Below are the code and all the weights of a small trained network. Each question names an input and a class and asks about switching units off, where a switched-off unit gives its printed mean instead of its output.

import numpy as np


def w(rows, s, z=0):
    codes = np.array(rows[::2]) - 128.0
    scale = np.full(codes.shape[1], s)
    scale[-1] = z or s
    return codes * scale


def norm(h):
    return h / np.sqrt((h * h).mean(-1, keepdims=True) + 1e-5)


def f(y):
    return y / 2 * (1 + np.tanh(0.7978845608 * (y + 0.044715 * y**3)))


def log_softmax(a):
    a = a - a.max(-1, keepdims=True)
    return a - np.log(np.exp(a).sum(-1, keepdims=True))


def net(x, mask):
    res = np.array(x, float).reshape(1, 4) / 4 @ E
    u = 0
    for l in range(3):
        y = f(norm(res) @ A[l][:, :-1].T + A[l][:, -1])
        res = res + np.where(mask[u : u + 9], y, B[l][:, -1]) @ B[l][:, :-1]
        u += 9
    return log_softmax(norm(res)[-1] @ U[:, :-1].T + U[:, -1])


A, B = {}, {}
E = w([
[75,61,7,102,16,160,178],'x0',
[62,150,17,112,253,6,123],'x1',
[93,4,191,56,191,149,132],'x2',
[235,125,21,89,210,247,99],'x3',
],0.0058)
A[0] = w([
[98,59,30,129,55,147,200,2],'L0N0',
[77,55,158,79,164,154,92,94],'L0N1',
[58,85,167,181,72,55,207,65],'L0N2',
[62,2,148,64,159,156,149,29],'L0N3',
[182,126,48,64,159,209,163,60],'L0N4',
[151,217,56,219,67,114,155,56],'L0N5',
[178,175,185,96,173,95,78,19],'L0N6',
[59,120,38,113,159,108,152,80],'L0N7',
[145,99,150,127,49,200,130,92],'L0N8',
],0.0085,0.0066)
B[0] = w([
[34,193,118,48,167,252,100,208],'L0N0',
[185,199,122,113,96,92,142,210],'L0N1',
[106,73,110,162,91,125,40,252],'L0N2',
[197,187,148,31,104,89,127,228],'L0N3',
[115,75,123,168,71,88,58,215],'L0N4',
[212,201,146,15,91,77,135,207],'L0N5',
[91,138,158,145,165,173,119,157],'L0N6',
[96,131,132,160,137,150,192,223],'L0N7',
[99,128,115,181,146,126,220,232],'L0N8',
],0.011,0.0038)
A[1] = w([
[162,184,197,174,184,109,104,57],'L1N0',
[136,105,174,185,86,179,200,56],'L1N1',
[180,163,172,170,162,88,141,84],'L1N2',
[123,2,197,34,174,112,159,108],'L1N3',
[131,115,172,188,102,203,217,1],'L1N4',
[229,81,26,132,160,182,111,123],'L1N5',
[138,161,212,198,229,141,67,31],'L1N6',
[64,131,37,124,229,47,202,94],'L1N7',
[54,132,73,120,184,66,157,83],'L1N8',
],0.0072,0.0057)
B[1] = w([
[40,109,45,34,102,193,150,197],'L1N0',
[168,92,72,159,193,112,184,167],'L1N1',
[86,96,71,65,92,165,152,174],'L1N2',
[201,228,64,108,73,90,126,195],'L1N3',
[161,105,136,180,148,119,194,152],'L1N4',
[75,90,219,184,76,2,45,208],'L1N5',
[15,197,90,115,120,207,124,226],'L1N6',
[208,78,139,216,93,203,242,255],'L1N7',
[165,91,121,214,127,151,192,193],'L1N8',
],0.0073,0.0026)
A[2] = w([
[95,208,215,157,207,154,88,98],'L2N0',
[196,68,73,159,147,171,2,57],'L2N1',
[23,131,69,55,119,234,109,3],'L2N2',
[165,163,76,93,157,207,195,131],'L2N3',
[183,86,199,174,91,202,204,62],'L2N4',
[92,69,130,191,91,59,4,37],'L2N5',
[161,46,169,18,180,99,146,33],'L2N6',
[177,91,139,40,142,99,135,65],'L2N7',
[95,167,91,179,33,120,91,165],'L2N8',
],0.0084,0.0047)
B[2] = w([
[56,68,33,31,82,202,152,177],'L2N0',
[66,68,195,149,112,37,55,154],'L2N1',
[44,187,120,75,198,230,135,254],'L2N2',
[133,68,209,159,114,114,77,251],'L2N3',
[144,145,9,227,198,92,151,218],'L2N4',
[139,22,229,189,146,105,2,224],'L2N5',
[164,180,98,92,111,100,111,134],'L2N6',
[170,199,135,93,148,79,117,152],'L2N7',
[148,85,174,87,246,126,96,255],'L2N8',
],0.0085,0.0044)
U = w([
[26,132,108,79,138,229,122,177],'0',
[107,50,179,173,130,83,37,219],'1',
[220,215,120,62,92,75,132,2],'2',
[143,99,89,254,153,135,210,126],'3',
],0.018,0.00078)

Each question gives the input, the list of numbers given to net, and the class t.
The units are the neurons (one row each of A and B). Each row of codes is followed by its name. A weight is (code - 128) times the scale printed after its matrix; where a second scale follows, it is the last column's (A, B and U).
mask holds one flag per neuron, layer by layer. A switched-off neuron (its flag False) gives its mean, the last column of its row in B, instead of its output. The means were averaged over made-up inputs and are rounded, as every weight is.
A unit's drop is (log p(t) with every unit on - log p(t) with that unit switched off) / (log p(t) with every unit on - log p(t) with every unit switched off).
The circuit of an input: a set's keep is (log p(t) with only the set's units on - log p(t) with every unit switched off) / (log p(t) with every unit on - log p(t) with every unit switched off). Starting from the 12 units with the biggest drops (on a tie, the unit counted first), units are removed one at a time, each time the one whose removal leaves the highest keep (on an exact tie, the one counted first), for as long as the keep stays at least 0.8.
circuit, biggest first: the units of the circuit, biggest drop first
k most important neurons: the k neurons with the biggest drops, biggest first
k most important neurons of layer l: the k neurons of layer l with the biggest drops, biggest first
drop of u: that unit's drop, to one decimal
input [-3,-7,4,6], class 3: circuit, biggest first	[L2N4]
input [-7,7,6,0], class 0: 2 most important neurons	[L1N6 L0N6]
input [-6,-7,6,1], class 3: 2 most important neurons of layer 1	[L1N4 L1N1]
input [-2,5,5,-3], class 2: 2 most important neurons of layer 0	[L0N3 L0N8]
input [-1,8,1,8], class 1: 2 most important neurons	[L0N4 L1N5]
input [-5,-6,-4,4], class 3: 4 most important neurons	[L0N0 L0N8 L2N4 L1N4]
input [-6,1,3,-6], class 0: 2 most important neurons	[L1N6 L0N4]
input [-7,-3,1,8], class 1: 2 most important neurons of layer 0	[L0N4 L0N0]
input [-5,-4,-6,-3], class 2: 2 most important neurons	[L0N5 L0N0]
input [-2,-5,-4,5], class 1: 2 most important neurons	[L1N5 L0N4]
input [5,8,6,4], class 3: 2 most important neurons	[L0N7 L1N7]
input [-7,3,7,5], class 0: 3 most important neurons	[L1N6 L0N6 L0N5]
input [1,-4,-6,6], class 1: 2 most important neurons	[L0N4 L1N5]
input [-3,7,-1,5], class 3: circuit, biggest first	[L1N7]
input [4,1,7,5], class 2: drop of L0N3	1.0
input [-5,-2,-1,7], class 1: drop of L1N5	0.2
input [1,-7,7,8], class 1: drop of L1N5	0.3
input [-2,2,1,7], class 1: drop of L0N4	0.0
